Below are the code and all the weights of a small trained network. Each question names an input and a class and asks about switching units off, where a switched-off unit gives its printed mean instead of its output.

import numpy as np


def w(rows, s, z=0):
    codes = np.array(rows[::2]) - 128.0
    scale = np.full(codes.shape[1], s)
    scale[-1] = z or s
    return codes * scale


def norm(h):
    return h / np.sqrt((h * h).mean(-1, keepdims=True) + 1e-5)


def f(y):
    return np.maximum(y, 0)


def log_softmax(a):
    a = a - a.max(-1, keepdims=True)
    return a - np.log(np.exp(a).sum(-1, keepdims=True))


def net(x, mask):
    res = np.array(x, float).reshape(1, 7) / 4 @ E
    u = 0
    for l in range(2):
        y = f(norm(res) @ A[l][:, :-1].T + A[l][:, -1])
        res = res + np.where(mask[u : u + 12], y, B[l][:, -1]) @ B[l][:, :-1]
        u += 12
    return log_softmax(norm(res)[-1] @ U[:, :-1].T + U[:, -1])


A, B = {}, {}
E = w([
[144,128,131,122],'x0',
[1,68,204,101],'x1',
[214,79,181,229],'x2',
[107,56,103,132],'x3',
[123,132,128,135],'x4',
[45,140,110,179],'x5',
[134,148,136,120],'x6',
],0.0071)
A[0] = w([
[135,159,11,100,215],'0.n0',
[122,137,187,94,116],'0.n1',
[110,178,169,171,133],'0.n2',
[129,65,128,107,6],'0.n3',
[66,108,66,145,193],'0.n4',
[44,106,96,85,124],'0.n5',
[173,156,146,176,11],'0.n6',
[181,79,170,169,131],'0.n7',
[144,107,153,167,186],'0.n8',
[126,127,159,146,100],'0.n9',
[117,120,236,172,98],'0.n10',
[144,140,141,116,17],'0.n11',
],0.013,0.0024)
B[0] = w([
[195,118,212,139,254],'0.n0',
[107,103,33,120,166],'0.n1',
[132,88,151,88,173],'0.n2',
[140,115,147,105,153],'0.n3',
[254,108,139,111,208],'0.n4',
[165,117,72,102,224],'0.n5',
[142,165,187,178,183],'0.n6',
[85,218,189,133,219],'0.n7',
[67,100,190,202,193],'0.n8',
[20,143,211,58,152],'0.n9',
[86,100,167,115,216],'0.n10',
[68,134,145,102,133],'0.n11',
],0.0067)
A[1] = w([
[113,82,74,214,200],'1.n0',
[22,193,118,64,242],'1.n1',
[167,107,173,114,241],'1.n2',
[165,207,132,228,176],'1.n3',
[156,156,138,168,120],'1.n4',
[58,119,190,61,187],'1.n5',
[121,129,103,181,3],'1.n6',
[157,250,97,76,130],'1.n7',
[56,1,74,84,170],'1.n8',
[197,126,117,82,25],'1.n9',
[247,237,88,114,141],'1.n10',
[203,91,91,86,47],'1.n11',
],0.0098,0.0025)
B[1] = w([
[122,179,225,130,147],'1.n0',
[101,43,26,155,179],'1.n1',
[15,161,145,155,211],'1.n2',
[88,176,160,188,214],'1.n3',
[109,182,194,108,169],'1.n4',
[83,146,86,109,207],'1.n5',
[71,172,145,133,130],'1.n6',
[141,3,168,77,191],'1.n7',
[124,203,98,43,207],'1.n8',
[171,105,134,91,175],'1.n9',
[81,34,181,164,254],'1.n10',
[230,101,103,160,177],'1.n11',
],0.0069,0.0083)
U = w([
[134,81,248,70,198],'0',
[174,66,23,48,105],'1',
[175,149,216,191,32],'2',
[103,137,162,109,206],'3',
[236,47,142,143,224],'4',
[201,168,42,2,106],'5',
[160,194,198,186,5],'6',
],0.0079,0.0026)

Each question gives the input, the list of numbers given to net, and the class t.
The units are the neurons (one row each of A and B). Each row of codes is followed by its name. A weight is (code - 128) times the scale printed after its matrix; where a second scale follows, it is the last column's (A, B and U).
mask holds one flag per neuron, layer by layer. A switched-off neuron (its flag False) gives its mean, the last column of its row in B, instead of its output. The means were averaged over made-up inputs and are rounded, as every weight is.
A unit's drop is (log p(t) with every unit on - log p(t) with that unit switched off) / (log p(t) with every unit on - log p(t) with every unit switched off).
The circuit of an input: a set's keep is (log p(t) with only the set's units on - log p(t) with every unit switched off) / (log p(t) with every unit on - log p(t) with every unit switched off). Starting from the 12 units with the biggest drops (on a tie, the unit counted first), units are removed one at a time, each time the one whose removal leaves the highest keep (on an exact tie, the one counted first), for as long as the keep stays at least 0.8.
units of the circuit, in order: the units of the circuit, biggest drop first
unit that matters most: the unit with the biggest drop
top k neurons: the k neurons with the biggest drops, biggest first
top k neurons in layer l: the k neurons of layer l with the biggest drops, biggest first
drop when u is switched off: that unit's drop, to one decimal
input [4,-6,-4,-8,-6,2,1], class 0: units of the circuit, in order -> [1.n7]
input [1,8,-4,6,-5,-7,-8], class 5: top 2 neurons -> [1.n8 1.n10]
input [6,-7,-6,-5,4,8,3], class 0: top 2 neurons in layer 1 -> [1.n7 1.n10]
input [-5,7,-1,2,4,-7,-1], class 5: top 2 neurons -> [1.n8 1.n10]
input [0,-8,-7,-6,1,7,-4], class 0: top 2 neurons -> [1.n7 0.n0]
input [7,6,0,-6,-8,-5,-3], class 1: top 3 neurons -> [0.n1 1.n1 0.n0]
input [8,4,-2,7,-7,-2,-6], class 5: top 2 neurons in layer 1 -> [1.n8 1.n10]
input [7,0,-1,8,0,2,-5], class 4: top 2 neurons -> [0.n4 1.n11]
input [7,3,-3,5,-7,-4,-5], class 5: top 2 neurons -> [1.n8 1.n10]
input [6,-6,-5,-4,-1,-1,-5], class 0: top 2 neurons in layer 1 -> [1.n10 1.n7]
input [4,-1,-6,6,6,-2,8], class 4: top 2 neurons -> [0.n0 1.n11]
input [0,2,3,-4,4,-7,-1], class 3: top 3 neurons in layer 0 -> [0.n0 0.n4 0.n1]
input [-7,2,-6,1,-2,-2,-1], class 5: top 2 neurons in layer 0 -> [0.n7 0.n6]
input [8,-1,0,7,2,6,0], class 4: unit that matters most -> 0.n4
input [5,2,-7,6,1,-7,8], class 5: top 2 neurons in layer 1 -> [1.n8 1.n10]
input [4,6,4,-4,-7,-8,8], class 3: top 3 neurons in layer 0 -> [0.n0 0.n1 0.n4]
input [-2,4,-1,0,-4,0,-6], class 1: drop when 1.n10 is switched off -> -0.1
input [-5,5,-2,-8,-7,-3,4], class 1: drop when 1.n1 is switched off -> 0.2
input [-5,-2,-7,1,3,-5,1], class 4: drop when 0.n7 is switched off -> 0.1
input [5,5,-6,-2,-6,3,8], class 1: unit that matters most -> 1.n1
input [4,4,0,-4,-5,-3,-6], class 1: top 2 neurons in layer 0 -> [0.n1 0.n0]
